Here is a tiny trained network, its code and every weight. The questions are about switching its units off for an input and a target symbol, where a switched-off unit gives its printed mean instead of its output.

import numpy as np


def w(rows, s, z=0):
    codes = np.array(rows[::2]) - 128.0
    scale = np.full(codes.shape[1], s)
    scale[-1] = z or s
    return codes * scale


def norm(h):
    return h / np.sqrt((h * h).mean(-1, keepdims=True) + 1e-5)


def f(y):
    return np.maximum(y, 0)


def softmax(a):
    e = np.exp(a - a.max(-1, keepdims=True))
    return e / e.sum(-1, keepdims=True)


def log_softmax(a):
    a = a - a.max(-1, keepdims=True)
    return a - np.log(np.exp(a).sum(-1, keepdims=True))


def net(x, mask):
    ids = ['ΛΣΦγμπ'.index(c) for c in x.split()]
    T = len(ids)
    res = E[ids] + P[:T]
    u = 0
    for l in range(2):
        r = norm(res)
        for j in range(2):
            rows = slice(4 * j, 4 * j + 4)
            q, k, v = (r @ M[l][rows].T for M in (Q, K, V))
            z = softmax(np.where(np.tri(T) > 0, q @ k.T / 4**0.5, -1e9)) @ v
            o = O[l][rows]
            res = res + np.where(mask[u + j], z, o[:, -1]) @ o[:, :-1]
        u += 2
        y = f(norm(res) @ A[l][:, :-1].T + A[l][:, -1])
        res = res + np.where(mask[u : u + 12], y, B[l][:, -1]) @ B[l][:, :-1]
        u += 12
    return log_softmax(norm(res)[-1] @ U[:, :-1].T + U[:, -1])


Q, K, V, O, A, B = {}, {}, {}, {}, {}, {}
E = w([
[144,95,147,128,48],'Λ',
[165,124,5,176,165],'Σ',
[114,70,116,83,43],'Φ',
[138,22,64,151,112],'γ',
[171,155,148,143,130],'μ',
[138,183,114,65,104],'π',
],0.015)
P = w([
[250,94,11,16,90],'0',
[153,197,94,207,24],'1',
[180,80,101,31,136],'2',
[94,201,148,245,87],'3',
[136,81,177,74,169],'4',
[78,191,202,254,127],'5',
],0.0076)
Q[0] = w([
[133,120,74,104,100],'L0H1',
[103,107,159,54,169],'L0H1',
[161,149,112,131,82],'L0H1',
[200,148,155,175,80],'L0H1',
[100,163,120,172,92],'L0H2',
[136,142,159,141,128],'L0H2',
[106,155,84,117,157],'L0H2',
[90,213,71,9,178],'L0H2',
],0.015)
K[0] = w([
[86,133,80,90,83],'L0H1',
[165,74,85,141,140],'L0H1',
[85,93,78,83,125],'L0H1',
[67,142,80,65,125],'L0H1',
[27,154,116,82,70],'L0H2',
[117,73,180,93,142],'L0H2',
[230,65,164,91,101],'L0H2',
[246,111,41,146,53],'L0H2',
],0.011)
V[0] = w([
[68,189,62,123,15],'L0H1',
[87,146,208,129,228],'L0H1',
[10,196,173,164,62],'L0H1',
[236,176,190,80,56],'L0H1',
[114,125,160,254,90],'L0H2',
[126,16,244,245,39],'L0H2',
[164,9,133,176,11],'L0H2',
[94,230,144,57,89],'L0H2',
],0.0041)
O[0] = w([
[89,104,81,58,89,191],'L0H1',
[47,51,79,58,42,1],'L0H1',
[2,103,128,113,108,61],'L0H1',
[199,163,119,212,83,203],'L0H1',
[170,129,91,153,162,127],'L0H2',
[195,112,89,89,175,149],'L0H2',
[53,45,226,103,116,227],'L0H2',
[77,233,78,63,123,123],'L0H2',
],0.0055,0.0056)
A[0] = w([
[115,94,120,199,159,85],'L0N1',
[110,88,177,34,148,85],'L0N2',
[74,156,60,190,110,102],'L0N3',
[63,239,196,165,97,80],'L0N4',
[95,171,121,208,113,126],'L0N5',
[110,254,92,128,168,186],'L0N6',
[221,157,109,132,117,145],'L0N7',
[182,156,76,36,204,54],'L0N8',
[180,90,57,145,90,121],'L0N9',
[134,39,27,94,185,65],'L0N10',
[127,173,161,173,177,3],'L0N11',
[191,142,124,141,119,103],'L0N12',
],0.01,0.0018)
B[0] = w([
[117,36,206,92,140,165],'L0N1',
[121,108,83,16,46,157],'L0N2',
[92,132,138,14,25,160],'L0N3',
[128,134,22,11,85,188],'L0N4',
[117,100,120,40,52,183],'L0N5',
[137,30,183,147,110,186],'L0N6',
[18,147,172,132,143,254],'L0N7',
[96,170,2,203,180,170],'L0N8',
[18,220,133,152,119,232],'L0N9',
[221,238,98,75,128,180],'L0N10',
[209,139,187,118,152,154],'L0N11',
[65,93,170,114,100,211],'L0N12',
],0.0061,0.0075)
Q[1] = w([
[119,173,76,6,179],'L1H1',
[141,170,49,175,227],'L1H1',
[184,136,194,131,164],'L1H1',
[140,181,95,146,111],'L1H1',
[146,200,165,110,132],'L1H2',
[53,152,37,86,147],'L1H2',
[98,89,48,206,219],'L1H2',
[129,115,25,23,150],'L1H2',
],0.012)
K[1] = w([
[7,75,13,146,48],'L1H1',
[108,211,47,230,115],'L1H1',
[160,116,137,154,63],'L1H1',
[50,249,112,74,170],'L1H1',
[119,127,207,186,43],'L1H2',
[79,233,59,96,116],'L1H2',
[164,242,97,166,179],'L1H2',
[182,255,115,76,100],'L1H2',
],0.0085)
V[1] = w([
[213,180,146,79,124],'L1H1',
[92,67,109,126,95],'L1H1',
[98,211,202,144,119],'L1H1',
[79,207,121,96,150],'L1H1',
[148,157,189,86,184],'L1H2',
[47,141,135,254,90],'L1H2',
[108,160,77,117,90],'L1H2',
[114,88,92,88,183],'L1H2',
],0.0084)
O[1] = w([
[140,37,163,78,127,185],'L1H1',
[191,188,41,205,96,170],'L1H1',
[186,206,253,73,194,230],'L1H1',
[142,217,146,1,104,191],'L1H1',
[65,211,85,143,67,39],'L1H2',
[100,30,69,93,161,211],'L1H2',
[203,59,200,248,161,239],'L1H2',
[93,151,255,78,105,3],'L1H2',
],0.0061,0.0038)
A[1] = w([
[138,98,250,129,116,2],'L1N1',
[152,142,97,103,170,53],'L1N2',
[157,160,161,118,90,192],'L1N3',
[85,196,129,160,186,67],'L1N4',
[121,218,90,97,143,98],'L1N5',
[122,180,67,122,157,41],'L1N6',
[146,150,167,137,172,79],'L1N7',
[90,96,78,153,155,18],'L1N8',
[71,121,169,108,184,61],'L1N9',
[111,114,194,208,171,99],'L1N10',
[129,144,54,102,107,35],'L1N11',
[96,93,78,166,75,127],'L1N12',
],0.013,0.0037)
B[1] = w([
[122,133,134,100,187,227],'L1N1',
[168,113,81,154,143,150],'L1N2',
[114,78,127,137,127,254],'L1N3',
[19,95,106,61,120,160],'L1N4',
[119,119,163,248,108,192],'L1N5',
[178,159,149,12,195,153],'L1N6',
[129,69,46,122,90,160],'L1N7',
[1,88,140,86,94,142],'L1N8',
[205,90,111,166,80,160],'L1N9',
[64,153,95,121,76,158],'L1N10',
[36,84,160,93,87,158],'L1N11',
[170,180,118,120,186,208],'L1N12',
],0.0093,0.0072)
U = w([
[150,106,227,61,252,43],'Λ',
[86,236,65,86,225,244],'Σ',
[128,193,74,35,50,150],'Φ',
[235,166,42,186,186,172],'γ',
[38,35,1,222,156,5],'μ',
[78,182,186,243,151,181],'π',
],0.0086,0.0029)

Each question gives the input, a string of symbols that net reads in full, and the target symbol t.
The units are the heads (4 rows each of Q, K, V and O) and the neurons (one row each of A and B). Each row of codes is followed by its name. A weight is (code - 128) times the scale printed after its matrix; where a second scale follows, it is the last column's (O, A, B and U).
mask holds one flag per unit, layer by layer, with each layer's heads first. A switched-off unit (its flag False) gives its mean, the last column of its rows in O or B, instead of its output. The means were averaged over made-up inputs and are rounded, as every weight is.
A unit's drop is (log p(t) with every unit on - log p(t) with that unit switched off) / (log p(t) with every unit on - log p(t) with every unit switched off).
most important unit: the unit with the biggest drop
k most important neurons: the k neurons with the biggest drops, biggest first
k most important neurons of layer l: the k neurons of layer l with the biggest drops, biggest first
heads that matter: for each layer, one digit per head in row order, 1 if its drop is at least 0.15 and else 0, layers parted by /
input Λ π Φ γ, target Φ: 2 most important neurons => [L0N3; L0N5]
input μ γ Λ Λ, target μ: most important neuron of layer 0 => [L0N1]
input μ π Λ Λ Σ Φ, target γ: 3 most important neurons => [L0N8; L0N9; L0N7]
input γ γ Σ Φ, target μ: 3 most important neurons => [L0N4; L1N8; L0N8]
input μ μ Λ μ π Σ, target Φ: heads that matter => 11 / 00
input Σ μ μ Λ, target Λ: heads that matter => 00 / 10
input γ Λ γ μ, target Λ: 2 most important neurons of layer 0 => [L0N11; L0N9]
input Λ μ μ, target μ: heads that matter => 00 / 01
input μ Σ Φ Σ Λ Λ, target Σ: 2 most important neurons of layer 0 => [L0N10; L0N3]
input μ Λ Σ, target Σ: 2 most important neurons => [L1N6; L0N10]
input Σ Φ Σ Λ, target γ: 2 most important neurons of layer 0 => [L0N10; L0N8]
input μ γ π Σ, target Φ: heads that matter => 01 / 00
input μ γ μ, target γ: 2 most important neurons of layer 1 => [L1N9; L1N7]
input π μ Φ μ π, target μ: 4 most important neurons of layer 0 => [L0N6; L0N8; L0N9; L0N10]
input γ Σ μ Σ, target Λ: most important unit => L0N9
input γ Φ γ γ Σ Φ, target μ: 2 most important neurons => [L0N4; L0N1]
input γ Λ γ Λ Λ Φ, target γ: 4 most important neurons => [L0N7; L0N10; L1N12; L0N2]
input Φ μ μ Φ Λ Σ, target γ: 2 most important neurons of layer 1 => [L1N12; L1N4]
input μ Λ Σ Λ γ, target γ: heads that matter => 00 / 10
input Φ γ γ Λ π, target π: heads that matter => 00 / 11
input π Λ Λ Λ Φ Λ, target γ: 2 most important neurons => [L1N12; L0N10]
input Λ Φ Φ π Λ, target Φ: 2 most important neurons of layer 1 => [L1N5; L1N1]
